Below is a small trained network, with its code and all its weights. Each question gives an input and a target symbol and asks what happens when units are switched off, that is, made to give their printed mean instead of their output.

import numpy as np


def w(rows, s, z=0):
    codes = np.array(rows[::2]) - 128.0
    scale = np.full(codes.shape[1], s)
    scale[-1] = z or s
    return codes * scale


def f(y):
    return np.maximum(y, 0)


def softmax(a):
    e = np.exp(a - a.max(-1, keepdims=True))
    return e / e.sum(-1, keepdims=True)


def log_softmax(a):
    a = a - a.max(-1, keepdims=True)
    return a - np.log(np.exp(a).sum(-1, keepdims=True))


def net(x, mask):
    ids = ['ΔΞΣΨαβεθμπφ'.index(c) for c in x.split()]
    T = len(ids)
    res = E[ids] + P[:T]
    r = res
    for j in range(2):
        rows = slice(3 * j, 3 * j + 3)
        q, k, v = (r @ M[0][rows].T for M in (Q, K, V))
        z = softmax(np.where(np.tri(T) > 0, q @ k.T / 3**0.5, -1e9)) @ v
        o = O[0][rows]
        res = res + np.where(mask[j], z, o[:, -1]) @ o[:, :-1]
    y = f(res @ A[0][:, :-1].T + A[0][:, -1])
    res = res + np.where(mask[2:26], y, B[0][:, -1]) @ B[0][:, :-1]
    return log_softmax(res[-1] @ U[:, :-1].T + U[:, -1])


Q, K, V, O, A, B = {}, {}, {}, {}, {}, {}
E = w([
[240,177,6],'Δ',
[230,9,161],'Ξ',
[198,77,63],'Σ',
[205,74,65],'Ψ',
[199,82,21],'α',
[189,21,107],'β',
[88,254,245],'ε',
[188,34,83],'θ',
[243,106,143],'μ',
[204,53,105],'π',
[214,103,39],'φ',
],0.0083)
P = w([
[183,1,124],'0',
[168,210,64],'1',
[189,197,97],'2',
[198,189,110],'3',
[194,183,111],'4',
[194,175,118],'5',
[195,169,122],'6',
],0.0091)
Q[0] = w([
[77,120,182],'H1',
[226,7,55],'H1',
[22,162,182],'H1',
[152,109,30],'H2',
[114,152,57],'H2',
[237,59,103],'H2',
],0.014)
K[0] = w([
[229,194,104],'H1',
[67,42,53],'H1',
[119,234,70],'H1',
[55,230,169],'H2',
[76,208,92],'H2',
[2,147,177],'H2',
],0.0091)
V[0] = w([
[109,220,102],'H1',
[130,146,3],'H1',
[107,106,124],'H1',
[87,159,150],'H2',
[85,90,165],'H2',
[142,105,92],'H2',
],0.02)
O[0] = w([
[176,46,172,5],'H1',
[154,38,2,131],'H1',
[83,133,127,130],'H1',
[188,129,170,84],'H2',
[88,180,91,78],'H2',
[20,67,81,148],'H2',
],0.0095,0.018)
A[0] = w([
[120,42,110,169],'N1',
[184,156,80,190],'N2',
[153,138,181,116],'N3',
[100,135,59,97],'N4',
[172,66,101,230],'N5',
[137,55,92,174],'N6',
[64,52,180,73],'N7',
[97,198,139,233],'N8',
[163,31,76,159],'N9',
[69,94,72,141],'N10',
[150,168,99,80],'N11',
[211,112,93,177],'N12',
[57,237,120,78],'N13',
[232,118,210,110],'N14',
[149,215,147,196],'N15',
[211,22,126,90],'N16',
[59,162,32,179],'N17',
[134,179,147,228],'N18',
[216,94,71,210],'N19',
[186,2,47,135],'N20',
[51,137,167,96],'N21',
[100,158,148,254],'N22',
[75,195,178,84],'N23',
[132,235,122,195],'N24',
],0.0097,0.0058)
B[0] = w([
[109,116,174,157],'N1',
[124,114,175,187],'N2',
[219,202,26,141],'N3',
[192,242,132,190],'N4',
[86,120,210,164],'N5',
[149,139,247,164],'N6',
[140,170,115,137],'N7',
[116,2,145,198],'N8',
[64,135,167,174],'N9',
[241,142,133,191],'N10',
[46,159,105,157],'N11',
[92,71,164,166],'N12',
[87,130,2,211],'N13',
[192,142,58,152],'N14',
[114,75,190,191],'N15',
[196,43,53,151],'N16',
[193,132,143,250],'N17',
[136,63,184,176],'N18',
[68,134,187,182],'N19',
[77,164,129,192],'N20',
[54,134,115,149],'N21',
[164,60,138,175],'N22',
[75,174,136,166],'N23',
[110,70,158,213],'N24',
],0.0055,0.021)
U = w([
[207,127,90,151],'Δ',
[158,109,85,87],'Ξ',
[175,186,142,99],'Σ',
[175,34,115,120],'Ψ',
[27,101,109,52],'α',
[162,191,147,69],'β',
[126,39,223,240],'ε',
[130,227,190,82],'θ',
[251,95,154,3],'μ',
[180,109,102,97],'π',
[121,255,201,92],'φ',
],0.0076,0.0033)

Each question gives the input, a string of symbols that net reads in full, and the target symbol t.
The units are the heads (3 rows each of Q, K, V and O) and the neurons (one row each of A and B). Each row of codes is followed by its name. A weight is (code - 128) times the scale printed after its matrix; where a second scale follows, it is the last column's (O, A, B and U).
mask holds one flag per unit, heads first, then neurons. A switched-off unit (its flag False) gives its mean, the last column of its rows in O or B, instead of its output. The means were averaged over made-up inputs and are rounded, as every weight is.
A unit's drop is (log p(t) with every unit on - log p(t) with that unit switched off) / (log p(t) with every unit on - log p(t) with every unit switched off).
The circuit of an input: a set's keep is (log p(t) with only the set's units on - log p(t) with every unit switched off) / (log p(t) with every unit on - log p(t) with every unit switched off). Starting from the 12 units with the biggest drops (on a tie, the unit counted first), units are removed one at a time, each time the one whose removal leaves the highest keep (on an exact tie, the one counted first), for as long as the keep stays at least 0.8.
units of the circuit, in order: the units of the circuit, biggest drop first
most important unit: the unit with the biggest drop
top k neurons: the k neurons with the biggest drops, biggest first
heads that matter: for each layer, one digit per head in row order, 1 if its drop is at least 0.15 and else 0, layers parted by /
input Ξ Σ Ξ, target α: heads that matter : 10
input ε Ξ Δ Ξ ε Δ, target μ: units of the circuit, in order : (H2 H1 N14)
input α Ξ α φ π, target φ: heads that matter : 10
input ε Ξ ε Δ, target μ: heads that matter : 11
input Ξ β Δ Ξ Δ φ, target α: units of the circuit, in order : (H1 N13 N8)
input ε α Ξ Ξ ε Σ, target μ: units of the circuit, in order : (H2 H1)
input ε ε Ξ, target μ: most important unit : H2
input ε Ξ β ε Ψ, target μ: units of the circuit, in order : (H2 H1)
input Ξ ε μ, target ε: units of the circuit, in order : (N15 N8 N24 H1)
input ε ε Σ, target μ: units of the circuit, in order : (H2 H1 N14)
input Δ Ξ Δ, target ε: heads that matter : 11
input ε ε ε Σ θ ε, target μ: heads that matter : 10
input ε ε θ, target μ: heads that matter : 11
input ε Ψ Ψ μ ε Ψ φ, target μ: top 2 neurons : (N14 N3)
input Σ π Δ ε Ξ Ξ Σ, target ε: heads that matter : 01
input ε θ μ ε α, target μ: units of the circuit, in order : (H2 H1)
input θ θ ε α, target ε: heads that matter : 01
input Δ β μ, target ε: heads that matter : 10
input φ φ θ Δ, target φ: heads that matter : 11
input ε Δ Ξ α Σ, target ε: units of the circuit, in order : (H1)
